Below are the code and all the weights of a small trained network. Each question names an input and a class and asks about switching units off, where a switched-off unit gives its printed mean instead of its output.

import numpy as np


def w(rows, s, z=0):
    codes = np.array(rows[::2]) - 128.0
    scale = np.full(codes.shape[1], s)
    scale[-1] = z or s
    return codes * scale


def f(y):
    return y / 2 * (1 + np.tanh(0.7978845608 * (y + 0.044715 * y**3)))


def log_softmax(a):
    a = a - a.max(-1, keepdims=True)
    return a - np.log(np.exp(a).sum(-1, keepdims=True))


def net(x, mask):
    res = np.array(x, float).reshape(1, 5) / 4 @ E
    y = f(res @ A[0][:, :-1].T + A[0][:, -1])
    res = res + np.where(mask, y, B[0][:, -1]) @ B[0][:, :-1]
    return log_softmax(res[-1] @ U[:, :-1].T + U[:, -1])


A, B = {}, {}
E = w([
[237,119,55,42,102],'x0',
[103,150,203,1,192],'x1',
[196,59,137,163,232],'x2',
[60,12,85,110,108],'x3',
[130,133,127,128,128],'x4',
],0.0082)
A[0] = w([
[102,124,181,66,202,43],'n0',
[83,132,159,157,180,4],'n1',
[89,119,78,129,115,54],'n2',
[78,181,85,85,60,12],'n3',
[70,172,103,63,199,78],'n4',
[30,137,189,187,117,42],'n5',
[73,25,100,121,141,95],'n6',
[128,49,102,141,203,54],'n7',
[184,117,92,68,87,38],'n8',
[145,115,114,249,67,2],'n9',
[73,129,187,159,143,114],'n10',
[107,104,170,90,123,69],'n11',
[43,196,162,114,2,141],'n12',
[171,90,121,187,156,57],'n13',
[166,133,176,48,161,138],'n14',
[85,156,170,29,111,95],'n15',
[117,110,179,83,180,74],'n16',
[84,103,196,209,171,153],'n17',
[180,93,169,186,229,66],'n18',
[65,31,134,96,78,41],'n19',
[122,145,155,129,23,75],'n20',
[168,239,133,170,179,47],'n21',
[82,180,118,174,164,49],'n22',
],0.0099,0.006)
B[0] = w([
[153,49,123,195,59,173],'n0',
[176,95,116,142,146,140],'n1',
[146,114,181,154,132,132],'n2',
[183,34,180,175,246,170],'n3',
[127,102,121,166,55,163],'n4',
[238,122,87,99,130,199],'n5',
[162,225,200,87,92,186],'n6',
[113,130,183,132,189,169],'n7',
[231,42,101,68,151,167],'n8',
[123,45,154,176,6,191],'n9',
[182,119,21,109,107,180],'n10',
[142,131,132,151,78,136],'n11',
[108,61,155,120,251,255],'n12',
[104,77,149,177,154,159],'n13',
[109,102,99,141,106,194],'n14',
[125,81,115,202,88,194],'n15',
[88,57,138,151,76,160],'n16',
[172,124,70,40,125,217],'n17',
[106,91,161,149,254,193],'n18',
[167,187,210,86,115,172],'n19',
[98,81,170,145,197,168],'n20',
[147,154,217,66,70,182],'n21',
[217,130,124,97,116,146],'n22',
],0.0081,0.0089)
U = w([
[119,140,114,127,138,251],'0',
[116,102,148,152,206,75],'1',
[188,121,31,72,133,77],'2',
[114,102,127,195,69,101],'3',
[150,199,231,96,109,113],'4',
[13,237,5,112,149,162],'5',
[39,237,48,140,111,49],'6',
],0.013,0.019)

Each question gives the input, the list of numbers given to net, and the class t.
The units are the neurons (one row each of A and B). Each row of codes is followed by its name. A weight is (code - 128) times the scale printed after its matrix; where a second scale follows, it is the last column's (A, B and U).
mask holds one flag per neuron, in row order. A switched-off neuron (its flag False) gives its mean, the last column of its row in B, instead of its output. The means were averaged over made-up inputs and are rounded, as every weight is.
A unit's drop is (log p(t) with every unit on - log p(t) with that unit switched off) / (log p(t) with every unit on - log p(t) with every unit switched off).
The circuit of an input: a set's keep is (log p(t) with only the set's units on - log p(t) with every unit switched off) / (log p(t) with every unit on - log p(t) with every unit switched off). Starting from the 12 units with the biggest drops (on a tie, the unit counted first), units are removed one at a time, each time the one whose removal leaves the highest keep (on an exact tie, the one counted first), for as long as the keep stays at least 0.8.
circuit, biggest first: the units of the circuit, biggest drop first
top k neurons: the k neurons with the biggest drops, biggest first
drop of u: that unit's drop, to one decimal
input [5,8,-2,8,-7], class 3: circuit, biggest first -> n15, n0, n4
input [-7,7,-4,1,1], class 2: circuit, biggest first -> n5, n10
input [7,-2,-3,-8,5], class 4: circuit, biggest first -> n21
input [3,-6,-1,0,-3], class 3: circuit, biggest first -> n9, n17
input [-8,-8,-4,-1,0], class 2: top 4 neurons -> n5, n17, n10, n22
input [3,6,-7,-4,-2], class 1: circuit, biggest first -> n12, n3
input [-2,5,0,7,-4], class 4: top 2 neurons -> n6, n19
input [-8,5,5,-3,5], class 2: circuit, biggest first -> n17, n10
input [5,-6,7,-6,4], class 1: top 2 neurons -> n18, n13
input [-8,-7,1,5,7], class 2: circuit, biggest first -> n17, n5
input [-6,8,7,3,-7], class 3: circuit, biggest first -> n0, n16
input [-7,-7,6,8,-7], class 4: circuit, biggest first -> n6, n19
input [-1,4,-2,8,2], class 4: circuit, biggest first -> n19, n6
input [5,-8,0,-5,-1], class 3: circuit, biggest first -> n9
input [-7,-5,1,0,-1], class 2: circuit, biggest first -> n17, n5
input [5,-4,6,4,1], class 1: top 2 neurons -> n7, n13
input [-5,2,3,-4,3], class 2: top 2 neurons -> n17, n10
input [-8,5,7,5,3], class 2: circuit, biggest first -> n17, n10
input [4,5,-5,8,-4], class 4: top 3 neurons -> n19, n6, n10
input [5,-2,2,-7,0], class 4: circuit, biggest first -> n21
input [5,2,7,1,-6], class 1: top 2 neurons -> n18, n7
input [-6,-7,-8,-8,0], class 1: top 2 neurons -> n12, n20
input [2,2,-6,-6,5], class 1: top 2 neurons -> n12, n3
input [-1,-2,6,-7,-2], class 4: top 2 neurons -> n21, n12
input [-8,6,0,-7,6], class 2: top 2 neurons -> n10, n17
input [0,-4,0,6,0], class 4: top 2 neurons -> n6, n19
input [-2,4,-2,-4,2], class 3: top neuron -> n15
input [-6,2,-6,8,7], class 4: top 2 neurons -> n19, n6
input [1,5,-5,2,4], class 1: top 3 neurons -> n12, n3, n9
input [-3,-4,-6,0,0], class 1: drop of n12 -> 0.6
